Here is a tiny trained network, its code and every weight. The questions are about switching its units off for an input and a target symbol, where a switched-off unit gives its printed mean instead of its output.

import numpy as np


def w(rows, s, z=0):
    codes = np.array(rows[::2]) - 128.0
    scale = np.full(codes.shape[1], s)
    scale[-1] = z or s
    return codes * scale


def f(y):
    return y / 2 * (1 + np.tanh(0.7978845608 * (y + 0.044715 * y**3)))


def softmax(a):
    e = np.exp(a - a.max(-1, keepdims=True))
    return e / e.sum(-1, keepdims=True)


def log_softmax(a):
    a = a - a.max(-1, keepdims=True)
    return a - np.log(np.exp(a).sum(-1, keepdims=True))


def net(x, mask):
    ids = ['ΓΦζθλστψ'.index(c) for c in x.split()]
    T = len(ids)
    res = E[ids] + P[:T]
    r = res
    for j in range(2):
        rows = slice(4 * j, 4 * j + 4)
        q, k, v = (r @ M[0][rows].T for M in (Q, K, V))
        z = softmax(np.where(np.tri(T) > 0, q @ k.T / 4**0.5, -1e9)) @ v
        o = O[0][rows]
        res = res + np.where(mask[j], z, o[:, -1]) @ o[:, :-1]
    y = f(res @ A[0][:, :-1].T + A[0][:, -1])
    res = res + np.where(mask[2:6], y, B[0][:, -1]) @ B[0][:, :-1]
    return log_softmax(res[-1] @ U[:, :-1].T + U[:, -1])


Q, K, V, O, A, B = {}, {}, {}, {}, {}, {}
E = w([
[180,105,180,189,104,114],'Γ',
[208,89,109,55,137,103],'Φ',
[133,130,217,156,124,109],'ζ',
[161,115,35,157,83,75],'θ',
[24,122,68,187,143,100],'λ',
[47,92,155,48,123,118],'σ',
[177,47,135,2,136,166],'τ',
[151,145,60,213,236,91],'ψ',
],0.013)
P = w([
[113,61,163,157,126,3],'0',
[118,83,119,136,110,81],'1',
[118,100,114,125,113,91],'2',
[118,107,115,119,123,101],'3',
[124,104,116,124,147,130],'4',
[122,111,118,118,157,134],'5',
[123,116,117,117,160,137],'6',
[123,121,123,113,174,146],'7',
[123,129,128,109,184,149],'8',
],0.011)
Q[0] = w([
[151,132,58,168,214,126],'H0',
[194,118,113,87,11,44],'H0',
[85,87,112,160,125,44],'H0',
[118,144,130,64,101,155],'H0',
[159,187,61,169,141,176],'H1',
[189,108,128,107,106,3],'H1',
[188,182,132,140,136,173],'H1',
[158,58,130,61,129,212],'H1',
],0.011)
K[0] = w([
[163,191,67,182,111,186],'H0',
[176,83,119,101,103,36],'H0',
[66,152,97,159,162,70],'H0',
[113,55,105,76,78,113],'H0',
[162,151,38,162,118,184],'H1',
[196,81,110,95,136,15],'H1',
[187,149,128,171,186,174],'H1',
[156,122,175,81,129,248],'H1',
],0.011)
V[0] = w([
[177,90,116,99,59,164],'H0',
[131,82,146,1,103,173],'H0',
[148,149,167,160,37,128],'H0',
[81,146,146,151,98,114],'H0',
[134,147,82,164,133,91],'H1',
[38,166,97,176,120,105],'H1',
[58,152,104,118,171,123],'H1',
[56,136,245,61,60,152],'H1',
],0.0095)
O[0] = w([
[157,198,149,100,191,125,71],'H0',
[136,236,117,62,110,181,109],'H0',
[147,119,169,150,227,153,4],'H0',
[186,72,113,156,163,165,113],'H0',
[156,160,114,95,165,149,125],'H1',
[168,123,84,90,123,241,54],'H1',
[127,135,102,109,55,168,115],'H1',
[74,1,149,199,47,139,117],'H1',
],0.009,0.003)
A[0] = w([
[148,107,196,210,158,137,4],'N0',
[174,170,112,61,185,110,240],'N1',
[157,145,172,175,73,147,121],'N2',
[95,100,98,131,80,248,74],'N3',
],0.011,0.0033)
B[0] = w([
[72,171,152,95,180,188,176],'N0',
[84,123,93,100,85,180,254],'N1',
[159,187,207,247,54,190,136],'N2',
[164,201,123,71,163,123,213],'N3',
],0.012,0.0062)
U = w([
[104,2,103,143,99,8,254],'Γ',
[114,224,107,56,144,238,147],'Φ',
[140,150,160,129,199,123,60],'ζ',
[158,201,151,150,148,73,76],'θ',
[78,89,138,165,125,176,7],'λ',
[155,162,140,169,74,171,99],'σ',
[207,101,150,126,138,163,77],'τ',
[132,202,150,176,117,70,78],'ψ',
],0.0097,0.005)

Each question gives the input, a string of symbols that net reads in full, and the target symbol t.
The units are the heads (4 rows each of Q, K, V and O) and the neurons (one row each of A and B). Each row of codes is followed by its name. A weight is (code - 128) times the scale printed after its matrix; where a second scale follows, it is the last column's (O, A, B and U).
mask holds one flag per unit, heads first, then neurons. A switched-off unit (its flag False) gives its mean, the last column of its rows in O or B, instead of its output. The means were averaged over made-up inputs and are rounded, as every weight is.
A unit's drop is (log p(t) with every unit on - log p(t) with that unit switched off) / (log p(t) with every unit on - log p(t) with every unit switched off).
The circuit of an input: a set's keep is (log p(t) with only the set's units on - log p(t) with every unit switched off) / (log p(t) with every unit on - log p(t) with every unit switched off). Starting from all 6 units, units are removed one at a time, each time the one whose removal leaves the highest keep (on an exact tie, the one counted first), for as long as the keep stays at least 0.8.
circuit, biggest first: the units of the circuit, biggest drop first
unit that matters most: the unit with the biggest drop
k most important neurons: the k neurons with the biggest drops, biggest first
heads that matter: for each layer, one digit per head in row order, 1 if its drop is at least 0.15 and else 0, layers parted by /
drop of u: that unit's drop, to one decimal
input λ Γ Γ, target τ: circuit, biggest first : H1; H0
input Γ λ Γ ζ Γ Γ θ Γ ζ, target ζ: heads that matter : 10
input ψ Φ θ Φ, target Φ: heads that matter : 11
input θ θ Γ, target Φ: circuit, biggest first : H1
input ζ σ λ τ Φ, target Γ: 3 most important neurons : N3; N0; N2
input ζ ζ Γ, target λ: circuit, biggest first : N0; H0; H1
input θ θ ψ ζ, target Φ: heads that matter : 01
input θ σ ψ λ ψ, target Φ: heads that matter : 01
input ζ ψ Γ, target λ: heads that matter : 10
input τ σ Γ, target ψ: heads that matter : 11
input θ Γ τ ζ, target Φ: heads that matter : 11
input τ Φ ζ, target ψ: heads that matter : 11
input τ Γ Γ, target ψ: heads that matter : 01
input θ λ Γ θ τ σ Φ ψ, target Γ: 3 most important neurons : N3; N0; N2
input σ σ ψ ζ τ Φ λ, target Γ: most important neuron : N0
input ζ τ ζ ζ, target λ: 3 most important neurons : N0; N3; N2
input Γ Γ ζ, target ζ: 2 most important neurons : N0; N1
input σ θ σ, target Φ: circuit, biggest first : N3; H0; H1
input λ σ Γ, target τ: circuit, biggest first : H1; H0; N3
input Γ τ Φ Γ, target ζ: heads that matter : 11
input σ ψ σ ψ, target Φ: heads that matter : 01
input θ σ Γ Γ, target Φ: heads that matter : 11
input ζ τ σ ζ, target λ: heads that matter : 01
input Φ λ Φ, target Φ: unit that matters most : H0
input σ λ σ ζ, target σ: drop of N2 : 0.8
